Each row is followed by its tier, which names the range that a hidden value of the row falls in. A new part has a new value, new ranges and new names.
[-56, 12, -162, -22, -91, 54, 57, -120, 26, 11, 10, -61, 118, 66, 18, -14, 116, -130, 37, 105, 48, 76, 197, -83, -44, -20, -87, -159, -7, 72, -163, -63, -226, -151, 145, -63, -128, 139, -41, 32, 52, -63, 158] : E
[-194, -111, -148, -89, -23, 58, -73, -220, 56, 134, 65, -106, 57, 69, 58, 140, -80, -53, 151, 29, 20, 189, 138, -111, 52, 21, -175, -106, 139, -180, -78, -108, -165, -209, 98, -125, -135, 66, 57, 32, -20, 41, -43] : P
[284, -28, -96, -40, 161, -126, -17, 161, 26, 153, -173, 210, -136, -29, 162, -48, 264, 41, 57, 28, -74, -16, -3, -68, -47, -87, 95, -137, 117, 31, -58, -127, 10, -60, -84, 20, 89, 68, -105, -43, -35, -96, 108] : B
[305, -119, -90, -95, 254, -9, 13, 172, 78, 262, -169, 171, -128, -32, 197, 61, 208, 29, 73, -82, -233, -81, -93, -80, -47, -57, 31, -130, 313, -166, 22, -134, 113, -83, -116, 3, 31, 21, 115, -136, -125, -73, 167] : R
[-125, -78, 53, -22, -215, 20, 71, -190, 43, 8, 5, 49, 154, -19, -111, 326, -22, -33, -76, -197, -56, 88, -2, 199, 155, 11, -293, 91, -125, -104, 126, 108, -201, -8, -60, 9, -32, -45, 133, -93, -80, 121, -90] : R
[-4, -52, -61, 13, -75, -84, -49, 76, 25, 177, 75, 0, 33, -55, 25, -19, -63, 23, -29, -82, -51, 88, 81, -36, -124, -28, 3, 83, -20, -61, 25, -96, 68, -92, 67, 12, 135, 51, -52, 61, 16, -138, 127] : W
[319, -38, -111, -39, 201, -130, 1, 191, 29, 188, -189, 215, -149, -21, 190, -67, 297, 45, 59, 20, -103, -48, -14, -86, -65, -93, 119, -166, 165, 28, -59, -144, 22, -64, -100, 29, 98, 74, -86, -54, -55, -112, 137] : B
[-21, 65, -198, 6, 87, -278, -222, -155, -53, 75, 220, 167, -79, 10, -80, 142, -133, -113, -47, 256, 88, -12, -83, -36, -59, -76, 101, 71, -64, -146, 23, -1, 129, 33, 41, -86, -109, -149, -13, 147, -145, 13, 22] : V
[302, -65, -7, -61, 120, -17, 27, 168, 48, 173, -121, 180, -74, -111, 115, 42, 166, 11, -24, -112, -233, -95, -92, -7, -64, -84, 34, 12, 149, -75, 83, -65, 127, -11, -59, 46, 67, 4, 102, -106, -73, -118, 186] : L
[264, -117, -66, -97, 214, 6, 6, 145, 83, 250, -150, 140, -105, -43, 183, 62, 160, 48, 84, -87, -214, -41, -72, -74, -44, -55, 4, -108, 290, -167, 20, -124, 99, -86, -97, -6, 38, 29, 107, -123, -106, -69, 138] : R
[-138, -69, -119, -68, -8, 137, 67, -254, 93, 117, 45, -163, 159, 100, 21, 111, 29, -116, 182, 87, 27, 97, 150, -125, 16, 9, -178, -222, 203, -100, -158, -47, -232, -171, 62, -98, -212, 84, 116, -77, -44, 69, 74] : P
[387, -54, -97, -65, 231, -105, 5, 227, 26, 219, -183, 233, -168, -41, 220, -46, 279, 77, 14, -8, -179, -86, -58, -63, -79, -99, 115, -138, 194, 5, -1, -147, 79, -42, -94, 16, 113, 69, -15, -66, -82, -156, 159] : E
[96, -1, 42, -46, -98, -71, -17, -35, 19, 5, -39, 170, 20, -50, -34, 185, 27, 36, -96, -31, -28, 77, -11, 160, 71, -42, -132, 55, -166, 12, 79, 38, -69, 21, -56, -7, 48, 8, -34, -40, -30, -7, -53] : E
[426, -91, -118, -36, 242, -110, -4, 315, 5, 259, -151, 258, -186, -94, 208, -46, 292, -23, -69, -107, -301, -199, -121, -86, -121, -100, 193, -23, 211, -46, 101, -172, 221, -40, -43, 75, 111, 17, 85, -68, -84, -218, 294] : V
[-133, -48, -165, -52, -40, 125, 49, -182, 77, 64, 29, -111, 139, 83, -2, 95, 38, -166, 111, 56, 12, 85, 150, -109, -14, 18, -156, -161, 122, -109, -149, -51, -181, -182, 106, -84, -208, 74, 79, -32, -10, 33, 145] : R
[-37, -10, 163, -74, -403, 86, -116, -3, 44, -282, -55, 246, 101, -137, -284, 469, -138, -178, -331, -219, -65, 206, -3, 382, 239, 88, -339, 391, -610, -73, 249, 103, 65, -22, 65, 37, -41, -34, -78, -87, 190, 55, -64] : L
[198, 20, 178, -103, -66, -53, -48, -154, -42, 21, 51, 158, -28, -229, 57, 100, -71, 152, -52, -19, -152, -18, -126, 118, 35, -196, -68, 206, -18, 36, 212, 119, -29, 170, 30, -37, 63, -64, 187, 31, -105, -100, -107] : V
[-50, -20, -93, 1, -137, 40, 49, -98, 4, 42, 70, -55, 123, -25, -6, 7, 53, -139, -31, -24, -56, 9, 120, -55, -59, -47, -60, 16, -17, 28, -20, -28, -126, -94, 169, -12, -75, 66, 76, 39, 28, -101, 189] : V
[-245, -78, -79, -16, -338, 34, -37, -174, -42, -36, 92, -66, 132, -30, -26, 118, -71, -95, -112, -158, -30, 181, 194, 54, 79, 3, -212, 155, -227, 20, 82, -43, -247, -159, 256, -39, -24, 99, 24, 147, 109, -94, -19] : W
[269, -6, 276, -214, -2, 57, -14, -276, -17, -10, -51, 191, -61, -265, 144, 194, -49, 261, 46, -36, -219, -1, -200, 160, 157, -242, -200, 146, 127, -6, 238, 185, -149, 217, -37, -99, -3, -79, 330, -41, -182, -21, -268] : R
[-113, 140, 169, 75, -239, 89, 160, -44, 202, 42, 69, -273, 352, -47, -191, -213, -100, 45, 251, 135, 288, 254, 303, -90, -263, -21, -81, -105, -60, 131, -358, 69, -82, -46, -32, 54, 112, 143, -317, -115, 158, 14, 212] : B
[-28, -32, 158, -127, -338, 148, -101, -50, 80, -278, -116, 244, 90, -96, -254, 533, -115, -165, -259, -195, -67, 229, -13, 379, 293, 105, -408, 294, -520, -130, 210, 106, 13, -47, 14, -7, -109, -26, -41, -145, 158, 122, -117] : R
[-143, 82, 103, 26, -262, 120, 116, -64, 161, 44, 109, -242, 323, -15, -161, -79, -171, 35, 116, 73, 184, 251, 271, -13, -201, 17, -169, -46, -106, 49, -235, 42, -79, -81, 39, -7, 69, 149, -197, -65, 129, -30, 171] : E
[56, 17, 111, 14, -168, -92, 84, -92, 37, -41, -93, 156, 97, -46, -97, 187, 133, 29, -45, -70, 45, 73, 9, 200, 121, -51, -163, 15, -200, 102, 34, 112, -213, 66, -152, 64, 68, -8, -76, -117, -36, 97, -95] : B
[-220, 30, 208, -20, -238, 281, 187, -194, 264, 97, 134, -380, 443, 5, -222, 49, -262, 20, 247, 51, 173, 274, 250, -22, -155, 62, -302, -104, 55, -88, -254, 101, -84, -90, -43, -26, -33, 112, -48, -233, 77, 110, 149] : P
[-168, 81, 101, 62, -282, 144, 174, -37, 184, 82, 144, -307, 393, -1, -201, -103, -178, 0, 103, 48, 179, 221, 292, -25, -259, 37, -158, -51, -94, 45, -253, 48, -50, -86, 37, 22, 80, 154, -178, -98, 128, -41, 266] : E
[-71, -80, 70, -40, -181, 57, 102, -193, 59, 4, -33, 61, 156, -15, -97, 343, 24, -38, -61, -182, -77, 62, -19, 205, 173, 5, -306, 46, -87, -94, 116, 117, -217, -1, -87, 8, -63, -37, 163, -143, -96, 134, -81] : R
[379, -81, -86, -21, 212, -103, 18, 283, 24, 271, -119, 206, -135, -97, 180, -56, 246, 2, -42, -110, -272, -175, -105, -82, -142, -101, 171, -19, 217, -53, 83, -142, 204, -26, -58, 79, 128, 15, 83, -78, -91, -198, 286] : V
[-2, 22, 49, -73, -306, 3, -144, 7, 27, -300, -160, 295, 8, -50, -195, 364, 36, -170, -226, -66, 62, 251, 77, 289, 260, 72, -262, 189, -580, 39, 87, 19, -67, -88, 39, 9, -57, 44, -265, -43, 225, 71, -119] : B
[228, 31, 215, -133, -83, -21, -38, -162, -37, -6, 26, 158, -23, -235, 76, 97, -73, 199, -50, 1, -145, 18, -108, 141, 50, -201, -104, 187, -40, 80, 201, 124, -65, 175, 32, -57, 73, -27, 166, 24, -81, -114, -144] : W
[347, -157, -99, -125, 326, -17, -21, 172, 88, 289, -205, 210, -175, 4, 218, 133, 247, 15, 87, -55, -241, -79, -116, -82, 22, -32, 31, -184, 340, -184, 38, -179, 130, -109, -161, -6, 0, 24, 113, -189, -131, -39, 114] : P
[22, -20, 82, -3, -184, -76, 72, -112, 14, -26, -89, 139, 82, -40, -48, 193, 124, 45, -59, -116, 6, 90, 26, 194, 146, -49, -194, 25, -183, 87, 66, 83, -258, 32, -103, 41, 67, 16, -37, -73, -34, 64, -127] : B
[317, -100, -104, -34, 200, -87, 19, 209, 18, 250, -126, 200, -133, -73, 185, -2, 243, -3, -21, -124, -263, -154, -104, -70, -86, -93, 113, -38, 232, -86, 84, -127, 127, -40, -62, 53, 82, 2, 120, -70, -117, -146, 222] : L
[348, -88, -73, -46, 195, -66, 11, 241, 33, 242, -133, 199, -131, -97, 176, -19, 219, 11, -19, -116, -264, -137, -100, -70, -106, -92, 118, -19, 219, -83, 80, -128, 174, -38, -57, 56, 98, 11, 96, -81, -88, -164, 241] : L
[231, 51, 250, -151, -85, -1, -76, -198, -41, -35, 52, 159, -34, -289, 67, 93, -128, 193, -30, 20, -156, 14, -135, 126, 45, -230, -95, 248, -29, 56, 220, 151, -27, 204, 69, -69, 44, -60, 202, 45, -79, -117, -151] : V
[-103, -6, -152, 4, -130, 80, 54, -124, 17, 36, 90, -119, 151, 7, -11, -36, 51, -192, 16, 31, -20, 21, 175, -123, -96, -33, -51, -42, 24, 21, -102, -51, -144, -145, 221, -32, -138, 94, 62, 55, 53, -101, 248] : V
[-36, 83, -251, -19, 102, -288, -259, -205, -79, 50, 234, 164, -108, 46, -44, 122, -137, -107, -33, 345, 130, 20, -46, -62, -47, -81, 100, 17, -74, -114, -16, -26, 73, 7, 92, -141, -148, -111, -43, 204, -132, -6, -18] : W

Next part:
[-30, -135, 105, 121, 1, -182, -86, -49, -18, -285, 41, -18, -192, -261, -118, -104, 349, 269, -476, 31, -105, -68, -161, -20, -75, -6, 142, -216, -14, 188, 68, -272, -191, -56, 154, -255, -139, -25, 402, -171, 112, 37, -186] : (94)
[203, 38, 61, 93, -97, 284, 2, 133, 49, 4, -41, 257, 200, -151, 53, -136, 242, -225, -162, -217, 129, 127, 155, 138, -443, -132, -32, 274, 90, 171, -190, 67, -128, 91, -30, 3, 275, -193, 257, -1, -204, 81, -123] : (94)
[-393, 27, -337, -140, -29, 319, 129, -167, 379, 112, -368, -44, -147, -181, 63, 208, 250, 403, -606, 154, -4, -311, -151, 187, 48, -160, -308, 201, -198, -232, 403, 29, -146, 179, 441, 99, -333, -521, 273, 192, 49, 49, 698] : (101)
[-51, -46, 117, 79, -82, -144, -33, 110, -138, -479, 198, -55, -187, 125, -37, -140, 51, 49, 28, 105, -98, -145, 184, -43, -22, -16, -40, -12, -117, -20, -113, -132, -134, -234, -306, -81, 226, 67, 116, -277, 152, 71, -170] : (84)
[-202, 54, -5, 36, -128, -222, -54, -153, 30, 39, -105, 24, -77, 61, 153, 74, -156, 224, 34, 226, -69, -178, 28, -87, -15, -4, 86, 55, 54, -1, 290, -58, -21, 10, 28, -38, -162, -11, 3, 5, 273, -6, 40] : (88)
[-137, 160, -3, 33, -27, -510, -253, -28, -241, -256, 333, -34, -355, 182, 162, 209, -369, 416, 379, 520, -240, -255, -149, -348, 334, 342, 3, -220, 66, 6, 334, -198, 246, -89, -184, -158, -453, 243, -428, 58, 396, 74, -38] : (95)
[163, 83, 70, 109, -37, -210, -228, 196, -286, -343, 333, 113, -23, 60, 109, -3, -117, -41, 288, 98, -87, -13, 86, -166, -76, 270, 36, 4, 107, 120, -155, -1, 8, -166, -286, -110, -1, 52, -144, -96, 61, 131, -303] : (97)
[-166, 77, -71, -49, -199, 166, 109, -51, 141, 43, -156, 95, 54, 161, 163, -26, -134, -34, 118, 97, 71, -127, 293, 90, -176, -168, -158, 381, -76, -121, 70, 119, -49, 22, -145, 166, 231, -146, -22, 2, 40, 21, 202] : (101)
[272, 217, 207, 100, -130, 165, -121, 208, -99, 294, 187, 317, -5, -219, 21, 19, 0, 209, -32, -2, -78, -110, -48, -148, -332, -50, -108, 118, 318, 312, 68, 31, -11, 359, 147, -322, -317, 28, 29, 180, 21, 39, -164] : (95)
[144, 202, 5, 45, -39, -147, -233, 302, -354, -308, 463, 99, -95, 151, 171, 121, -313, 61, 466, 158, -177, -160, 98, -230, 44, 367, -158, 67, 102, 2, -129, 131, 70, -145, -304, -100, -157, -25, -350, 15, 147, 165, -158] : (79)
[-167, -30, -275, -68, 22, 233, -1, -58, 309, 174, -226, 44, -74, -241, 218, 149, 239, 163, -499, -69, 41, -107, -255, 210, 38, 24, -174, 83, -46, -91, 249, 45, 50, 164, 407, 161, -177, -471, 60, 295, 20, 183, 407] : (88)
[-205, -127, -165, -45, -18, 189, 82, -91, 324, 49, -212, -17, -153, -194, 130, -7, 304, 147, -546, -90, 42, -98, -168, 243, 31, -103, -135, 33, -132, -78, 191, -65, 11, 86, 295, 143, 45, -341, 157, 143, 59, 147, 301] : (96)
[-97, 31, 181, 139, -192, -122, 69, -373, 113, -79, -349, 179, 134, -89, -177, -170, 252, 101, -225, 292, 132, 105, 187, -36, -482, -403, 312, 151, 29, 299, 242, -362, -265, 94, -50, -198, 73, 215, 595, -260, -83, -250, -122] : (84)
[-82, 456, 121, 153, -148, 118, -137, 147, -81, -135, -243, 134, 190, 288, -64, 218, 98, -86, 160, 508, 103, -314, 336, -171, -414, -462, -89, 408, 138, -81, 291, -102, -318, 188, -368, -89, -44, 110, 429, -160, 18, -84, 211] : (84)
[-200, -117, -64, 15, -48, -123, -12, -200, 151, -266, -126, -15, -139, -74, -9, -75, 232, 150, -288, 208, 40, -17, -50, 52, -1, -66, 63, -51, -142, 44, 167, -260, -44, -57, -5, 9, 53, 6, 179, -119, 11, 33, 69] : (101)
[-23, -97, 188, 128, -74, 59, -23, 54, 89, -58, -95, 24, -126, -261, -131, -131, 436, 200, -584, -62, -46, -162, -76, 58, -228, -267, 45, -69, 43, 159, 84, -193, -282, 118, 204, -240, -30, -55, 525, -150, 100, 43, -111] : (96)
[43, 32, -99, 30, -14, -85, -147, -90, 43, 21, 12, 184, 10, -160, 176, 65, 33, 88, -59, 110, 38, 100, -170, -25, -63, 191, 74, 2, 106, 181, 143, -81, 152, 86, 103, 0, -173, -73, -119, 171, -45, 99, -14] : (79)
[-148, 224, -131, -17, -137, 29, 37, -37, 3, -131, -63, 91, 96, 350, 256, 97, -292, -153, 433, 229, 73, -77, 333, 1, -103, -23, -137, 395, -65, -194, 89, 101, 66, -104, -369, 251, 239, -115, -174, 40, 75, 23, 215] : (94)
[196, 3, 114, 115, -105, 235, -44, 162, 80, 60, -57, 234, 167, -132, 100, -152, 258, -272, -167, -227, 150, 106, 110, 143, -396, -168, 13, 207, 134, 178, -148, 23, -65, 127, -46, 36, 340, -100, 187, 7, -144, 135, -181] : (94)
[-71, -261, 159, 135, 29, -222, -56, -94, 33, -381, 29, -91, -313, -367, -228, -193, 540, 370, -735, 9, -128, -71, -253, 17, -33, -73, 184, -373, -82, 233, 83, -422, -244, -76, 238, -335, -128, 26, 566, -262, 128, 31, -229] : (96)
[-193, -96, 100, 68, -91, -161, -76, 17, 98, -111, -57, -90, -238, 65, 107, -61, 121, 95, -194, 106, -31, -223, -40, 23, 83, -149, 32, -113, -23, -49, 201, -197, 9, -8, -59, 23, 150, 96, 46, -90, 296, 142, -38] : (96)
[161, 543, -24, 25, -151, 189, -168, 258, -151, 205, 136, 342, 188, 331, 320, 285, -432, -175, 727, 326, 80, -129, 247, -199, -228, 15, -283, 478, 276, -29, 151, 203, 243, 261, -387, 106, -77, 44, -466, 319, -7, 84, 177] : (95)
[-13, 129, -111, 9, -72, -148, -86, -58, -118, -179, 121, 133, 46, 118, 206, 76, -263, 12, 339, 188, -24, 25, 130, -93, -56, 246, 0, 174, 19, 21, 19, 56, 84, -134, -200, 50, -40, -87, -213, 39, 39, 41, -13] : (97)
[-301, -102, -325, -135, 65, 330, 72, 99, 330, -53, -109, -158, -325, -147, 183, 141, 314, 242, -625, -107, -52, -323, -257, 287, 287, 2, -425, 15, -249, -341, 186, 57, 30, 40, 350, 234, -69, -576, 28, 239, 149, 293, 581] : (96)
[-13, -44, -150, -17, 4, -343, -106, -179, -105, -315, 273, 82, -148, -14, 198, -3, -214, 162, 236, 198, -72, 155, -97, -100, 167, 462, 82, -109, -57, 130, 22, -122, 277, -221, -123, 22, -100, 10, -388, 71, 44, 84, -111] : (79)
[-73, 33, -109, 13, 62, 69, 13, 134, -124, -632, 214, -84, -211, -36, -111, 27, 237, 195, -242, 84, -150, -175, 43, 21, 26, 101, -248, 23, -243, -125, -119, -76, -228, -260, -101, -97, -58, -306, 300, -165, 18, 79, 155] : (96)
[-201, -473, -180, -77, 26, -210, 129, -292, 233, -307, 96, -124, -368, -244, 158, -275, 167, 213, -448, -215, -64, 167, -246, 258, 304, 299, 72, -299, -317, 46, -53, -196, 213, -303, 205, 150, 241, -217, -127, 6, 117, 177, -60] : (94)
[118, -106, -23, -42, -77, -58, 11, -43, -11, 63, 344, 168, -221, -207, 185, -134, -178, 264, 29, -127, -127, 91, -143, 0, 65, 341, -79, -75, 27, 227, -63, 20, 285, 9, 141, -76, -93, -73, -390, 213, 77, 122, -172] : (95)
[141, -122, 345, 185, -249, -147, -33, -77, 59, 136, -102, 238, 154, 4, 118, -357, 36, -282, 78, -122, 163, 202, 233, 43, -428, -255, 353, 92, 204, 345, -66, -154, 19, 71, -218, -17, 547, 331, 91, -166, 36, 13, -546] : (94)
[263, 275, 181, 129, -147, 196, -185, 268, -129, 321, 57, 330, 177, -162, 59, 99, -9, 77, 19, -1, -34, -160, 60, -152, -447, -88, -59, 254, 379, 245, 39, 164, -169, 343, 117, -282, -308, -69, 139, 113, 0, 41, -149] : (79)
[257, 149, 180, 52, -182, 189, -71, 249, -100, 376, 245, 296, -6, -161, 135, -29, -179, 172, 94, -149, -113, -139, 42, -94, -274, 35, -163, 184, 293, 238, -45, 213, 25, 290, 138, -234, -198, -65, -159, 201, 98, 90, -196] : (95)
[-127, -544, -183, -107, 5, -200, 151, -274, 183, -203, 214, -86, -372, -359, 187, -323, 51, 310, -444, -382, -154, 185, -264, 255, 304, 458, 61, -301, -284, 108, -173, -48, 203, -325, 351, 79, 142, -332, -216, 46, 141, 184, -165] : (88)
[22, 83, -224, -80, 26, 175, -106, 104, 130, 183, 129, 147, -154, -154, 301, 178, -23, 165, -94, 1, -18, -67, -285, 56, 149, 250, -278, 31, 65, -3, 173, 80, 327, 202, 220, 117, -249, -272, -406, 435, 24, 256, 269] : (95)
[-139, 150, -38, 4, -159, 163, 66, 35, 82, -25, -125, 75, 45, 212, 158, 27, -81, -85, 126, 110, 64, -168, 274, 66, -170, -196, -173, 354, -46, -155, 91, 77, -55, 17, -204, 158, 235, -135, 35, 6, 83, 39, 204] : (96)
[-113, -49, -54, 67, -2, -203, -58, -195, 54, -297, -67, 23, -83, -76, 34, -25, 189, 99, -196, 188, 24, 67, -80, 6, -29, 42, 144, -75, -72, 97, 155, -271, 3, -100, -28, -12, -2, -11, 168, -66, 23, 25, -10] : (94)
[50, -15, 325, 174, -218, -260, 2, -42, -183, -364, 107, 99, 12, 159, -95, -296, -34, -70, 224, 142, -11, 30, 385, -117, -337, -180, 221, 91, 18, 208, -131, -213, -197, -183, -444, -184, 382, 334, 246, -413, 87, -101, -464] : (84)
[109, 258, -45, 20, -138, 71, -123, 130, -100, 133, 93, 261, 169, 130, 284, 125, -320, -105, 434, 98, 27, -40, 187, -91, -208, 133, -107, 343, 187, 31, 10, 222, 99, 86, -179, 65, -32, -104, -292, 174, 8, 90, 3] : (79)
[-85, 261, 97, 119, -118, 43, -57, 53, -42, -169, -149, 86, 71, 154, -37, 91, 110, -6, 21, 311, 43, -208, 230, -88, -299, -307, -37, 257, 53, -32, 191, -117, -237, 75, -228, -78, 12, 30, 361, -139, 59, -53, 107] : (96)
